Here is a tiny trained network, its code and every weight. The questions are about switching its units off for an input and a target symbol, where a switched-off unit gives its printed mean instead of its output.

import numpy as np


def w(rows, s, z=0):
    codes = np.array(rows[::2]) - 128.0
    scale = np.full(codes.shape[1], s)
    scale[-1] = z or s
    return codes * scale


def norm(h):
    return h / np.sqrt((h * h).mean(-1, keepdims=True) + 1e-5)


def f(y):
    return np.maximum(y, 0)


def softmax(a):
    e = np.exp(a - a.max(-1, keepdims=True))
    return e / e.sum(-1, keepdims=True)


def log_softmax(a):
    a = a - a.max(-1, keepdims=True)
    return a - np.log(np.exp(a).sum(-1, keepdims=True))


def net(x, mask):
    ids = ['ΓΔΣβμξτφψ'.index(c) for c in x.split()]
    T = len(ids)
    res = E[ids] + P[:T]
    q, k, v = (norm(res) @ M[0].T for M in (Q, K, V))
    z = softmax(np.where(np.tri(T) > 0, q @ k.T / 2**0.5, -1e9)) @ v
    res = res + np.where(mask[0], z, O[0][:, -1]) @ O[0][:, :-1]
    y = f(norm(res) @ A[0][:, :-1].T + A[0][:, -1])
    res = res + np.where(mask[1:9], y, B[0][:, -1]) @ B[0][:, :-1]
    return log_softmax(norm(res)[-1] @ U[:, :-1].T + U[:, -1])


Q, K, V, O, A, B = {}, {}, {}, {}, {}, {}
E = w([
[83,131,123],'Γ',
[98,116,149],'Δ',
[117,87,130],'Σ',
[121,252,98],'β',
[115,90,136],'μ',
[78,132,117],'ξ',
[175,123,45],'τ',
[79,129,116],'φ',
[193,136,166],'ψ',
],0.029)
P = w([
[89,101,3],'0',
[140,134,41],'1',
[134,140,66],'2',
[139,147,77],'3',
[104,133,137],'4',
[138,154,99],'5',
[131,154,118],'6',
[124,157,136],'7',
[121,159,140],'8',
[124,158,145],'9',
[116,159,159],'10',
[107,164,176],'11',
[114,170,171],'12',
[94,169,203],'13',
],0.005)
Q[0] = w([
[25,253,18],'h1',
[66,93,201],'h1',
],0.0051)
K[0] = w([
[112,254,115],'h1',
[27,105,225],'h1',
],0.0069)
V[0] = w([
[119,38,137],'h1',
[37,169,254],'h1',
],0.0072)
O[0] = w([
[165,139,205,221],'h1',
[122,255,116,253],'h1',
],0.0061,0.0017)
A[0] = w([
[22,100,106,50],'n1',
[96,134,191,146],'n2',
[250,126,147,205],'n3',
[185,68,214,67],'n4',
[78,51,198,204],'n5',
[128,73,180,3],'n6',
[98,84,194,107],'n7',
[107,101,184,45],'n8',
],0.011,0.0056)
B[0] = w([
[124,2,165,198],'n1',
[205,112,183,202],'n2',
[166,64,232,208],'n3',
[48,166,224,185],'n4',
[102,152,26,253],'n5',
[200,144,236,143],'n6',
[103,127,79,183],'n7',
[183,107,195,149],'n8',
],0.009,0.0073)
U = w([
[34,27,4,140],'Γ',
[11,60,169,78],'Δ',
[29,142,201,67],'Σ',
[92,248,131,254],'β',
[142,107,121,57],'μ',
[137,115,122,52],'ξ',
[252,61,48,207],'τ',
[148,114,117,69],'φ',
[225,81,254,165],'ψ',
],0.011,0.006)

Each question gives the input, a string of symbols that net reads in full, and the target symbol t.
The units are the heads (2 rows each of Q, K, V and O) and the neurons (one row each of A and B). Each row of codes is followed by its name. A weight is (code - 128) times the scale printed after its matrix; where a second scale follows, it is the last column's (O, A, B and U).
mask holds one flag per unit, heads first, then neurons. A switched-off unit (its flag False) gives its mean, the last column of its rows in O or B, instead of its output. The means were averaged over made-up inputs and are rounded, as every weight is.
A unit's drop is (log p(t) with every unit on - log p(t) with that unit switched off) / (log p(t) with every unit on - log p(t) with every unit switched off).
The circuit of an input: a set's keep is (log p(t) with only the set's units on - log p(t) with every unit switched off) / (log p(t) with every unit on - log p(t) with every unit switched off). Starting from all 9 units, units are removed one at a time, each time the one whose removal leaves the highest keep (on an exact tie, the one counted first), for as long as the keep stays at least 0.8.
circuit, biggest first: the units of the circuit, biggest drop first
k most important neurons: the k neurons with the biggest drops, biggest first
drop when u is switched off: that unit's drop, to one decimal
input β β β μ ξ, target Γ: circuit, biggest first -> n4, h1
input ξ τ μ β τ Δ Γ μ ξ ψ φ, target Γ: circuit, biggest first -> n3, n4
input τ μ Γ τ ψ ψ Σ, target Γ: most important neuron -> n5
input τ Δ Γ Σ μ Δ Σ Δ Δ, target β: 3 most important neurons -> n3, n1, n5
input Σ ψ τ τ Σ μ ξ ξ ψ μ Γ τ μ, target Σ: 3 most important neurons -> n4, n5, n6
input Δ ξ ψ Δ β Σ μ ψ ξ μ β φ φ μ, target Σ: 3 most important neurons -> n4, n5, n3
input φ ψ τ ψ μ μ ξ Δ, target Γ: 3 most important neurons -> n5, n3, n4
input Γ Γ ψ Δ Δ ψ β β Σ Δ Δ Δ Δ, target β: 3 most important neurons -> n3, n1, n4
input μ μ μ Γ Γ Σ β β φ Γ Δ, target Γ: drop when n4 is switched off -> 0.7
input β Δ Σ ψ ψ τ Δ φ ξ, target Γ: drop when n4 is switched off -> 0.4
input ψ Δ Γ μ, target Γ: drop when n5 is switched off -> 1.6
